Below are the code and all the weights of a small trained network. Each question names an input and a class and asks about switching units off, where a switched-off unit gives its printed mean instead of its output.

import numpy as np


def w(rows, s, z=0):
    codes = np.array(rows[::2]) - 128.0
    scale = np.full(codes.shape[1], s)
    scale[-1] = z or s
    return codes * scale


def norm(h):
    return h / np.sqrt((h * h).mean(-1, keepdims=True) + 1e-5)


def f(y):
    return np.maximum(y, 0)


def log_softmax(a):
    a = a - a.max(-1, keepdims=True)
    return a - np.log(np.exp(a).sum(-1, keepdims=True))


def net(x, mask):
    res = np.array(x, float).reshape(1, 6) / 4 @ E
    u = 0
    for l in range(4):
        y = f(norm(res) @ A[l][:, :-1].T + A[l][:, -1])
        res = res + np.where(mask[u : u + 4], y, B[l][:, -1]) @ B[l][:, :-1]
        u += 4
    return log_softmax(norm(res)[-1] @ U[:, :-1].T + U[:, -1])


A, B = {}, {}
E = w([
[230,136,92,111],'x0',
[78,112,168,139],'x1',
[82,191,135,108],'x2',
[134,106,139,87],'x3',
[148,163,226,123],'x4',
[135,90,126,2],'x5',
],0.0079)
A[0] = w([
[165,47,169,164,200],'L0N1',
[136,169,189,63,5],'L0N2',
[139,90,101,127,146],'L0N3',
[145,107,149,2,213],'L0N4',
],0.0071,0.0023)
B[0] = w([
[154,79,99,173,199],'L0N1',
[129,216,180,222,169],'L0N2',
[78,135,131,118,164],'L0N3',
[130,2,112,158,253],'L0N4',
],0.0093,0.0045)
A[1] = w([
[57,190,62,116,131],'L1N1',
[76,47,203,58,103],'L1N2',
[86,119,99,233,21],'L1N3',
[255,62,202,148,7],'L1N4',
],0.0068,0.0021)
B[1] = w([
[133,247,108,121,191],'L1N1',
[121,211,130,108,249],'L1N2',
[88,119,148,192,224],'L1N3',
[120,88,208,101,253],'L1N4',
],0.011,0.0034)
A[2] = w([
[101,157,99,85,45],'L2N1',
[223,104,49,131,1],'L2N2',
[150,57,59,166,145],'L2N3',
[160,154,162,11,28],'L2N4',
],0.012,0.0037)
B[2] = w([
[254,42,97,22,152],'L2N1',
[176,156,176,192,197],'L2N2',
[137,80,76,104,252],'L2N3',
[73,147,111,255,176],'L2N4',
],0.0078,0.0047)
A[3] = w([
[192,117,161,183,162],'L3N1',
[82,112,84,207,33],'L3N2',
[80,104,248,228,154],'L3N3',
[207,75,195,135,1],'L3N4',
],0.011,0.0031)
B[3] = w([
[31,129,74,1,186],'L3N1',
[54,42,19,140,163],'L3N2',
[119,161,139,212,244],'L3N3',
[204,118,131,66,172],'L3N4',
],0.0078,0.011)
U = w([
[111,76,33,185,174],'0',
[203,77,209,113,111],'1',
[197,255,113,86,38],'2',
[111,112,128,16,96],'3',
[170,64,107,111,55],'4',
[43,204,181,197,252],'5',
],0.017,0.004)

Each question gives the input, the list of numbers given to net, and the class t.
The units are the neurons (one row each of A and B). Each row of codes is followed by its name. A weight is (code - 128) times the scale printed after its matrix; where a second scale follows, it is the last column's (A, B and U).
mask holds one flag per neuron, layer by layer. A switched-off neuron (its flag False) gives its mean, the last column of its row in B, instead of its output. The means were averaged over made-up inputs and are rounded, as every weight is.
A unit's drop is (log p(t) with every unit on - log p(t) with that unit switched off) / (log p(t) with every unit on - log p(t) with every unit switched off).
The circuit of an input: a set's keep is (log p(t) with only the set's units on - log p(t) with every unit switched off) / (log p(t) with every unit on - log p(t) with every unit switched off). Starting from the 12 units with the biggest drops (on a tie, the unit counted first), units are removed one at a time, each time the one whose removal leaves the highest keep (on an exact tie, the one counted first), for as long as the keep stays at least 0.8.
units of the circuit, in order: the units of the circuit, biggest drop first
unit that matters most: the unit with the biggest drop
top k neurons: the k neurons with the biggest drops, biggest first
k most important neurons of layer l: the k neurons of layer l with the biggest drops, biggest first
drop when u is switched off: that unit's drop, to one decimal
input [0,-3,8,5,1,-4], class 2: 2 most important neurons of layer 0 : L0N4; L0N1
input [-8,2,-6,4,2,7], class 5: top 2 neurons : L1N2; L2N3
input [4,-7,-3,4,-1,-1], class 3: units of the circuit, in order : L3N1; L3N3
input [3,-3,-5,-4,0,-1], class 1: units of the circuit, in order : L1N4; L3N4
input [-1,0,5,0,-2,0], class 2: unit that matters most : L1N1
input [-5,-1,0,-3,-1,4], class 3: top 2 neurons : L1N2; L3N3
input [0,0,1,-2,-8,5], class 4: units of the circuit, in order : L3N3; L2N1; L3N1
input [1,2,1,5,5,8], class 5: top 2 neurons : L2N4; L1N2
input [5,-2,-7,-6,0,4], class 1: top 4 neurons : L1N4; L3N2; L2N2; L3N4
input [-6,-5,6,-6,-7,2], class 2: units of the circuit, in order : L1N1; L0N4; L2N1
input [4,3,8,-4,-8,1], class 2: units of the circuit, in order : L1N1; L0N4
input [2,1,1,-2,-5,5], class 4: units of the circuit, in order : L3N3; L3N1
input [-3,2,8,-1,-6,5], class 3: top 2 neurons : L2N1; L3N3
input [7,-3,6,7,7,4], class 5: 3 most important neurons of layer 2 : L2N4; L2N3; L2N1
input [8,-7,0,-3,-1,-6], class 2: 2 most important neurons of layer 3 : L3N2; L3N1
input [2,-6,6,0,3,6], class 5: top 2 neurons : L2N4; L0N2
input [0,-2,6,-6,-4,7], class 4: top 2 neurons : L2N1; L0N4
input [6,6,8,-6,-5,3], class 2: top neuron : L1N1
input [5,6,7,7,3,4], class 5: drop when L2N4 is switched off : 0.2
input [6,-8,6,5,-3,-4], class 2: drop when L0N4 is switched off : 0.3
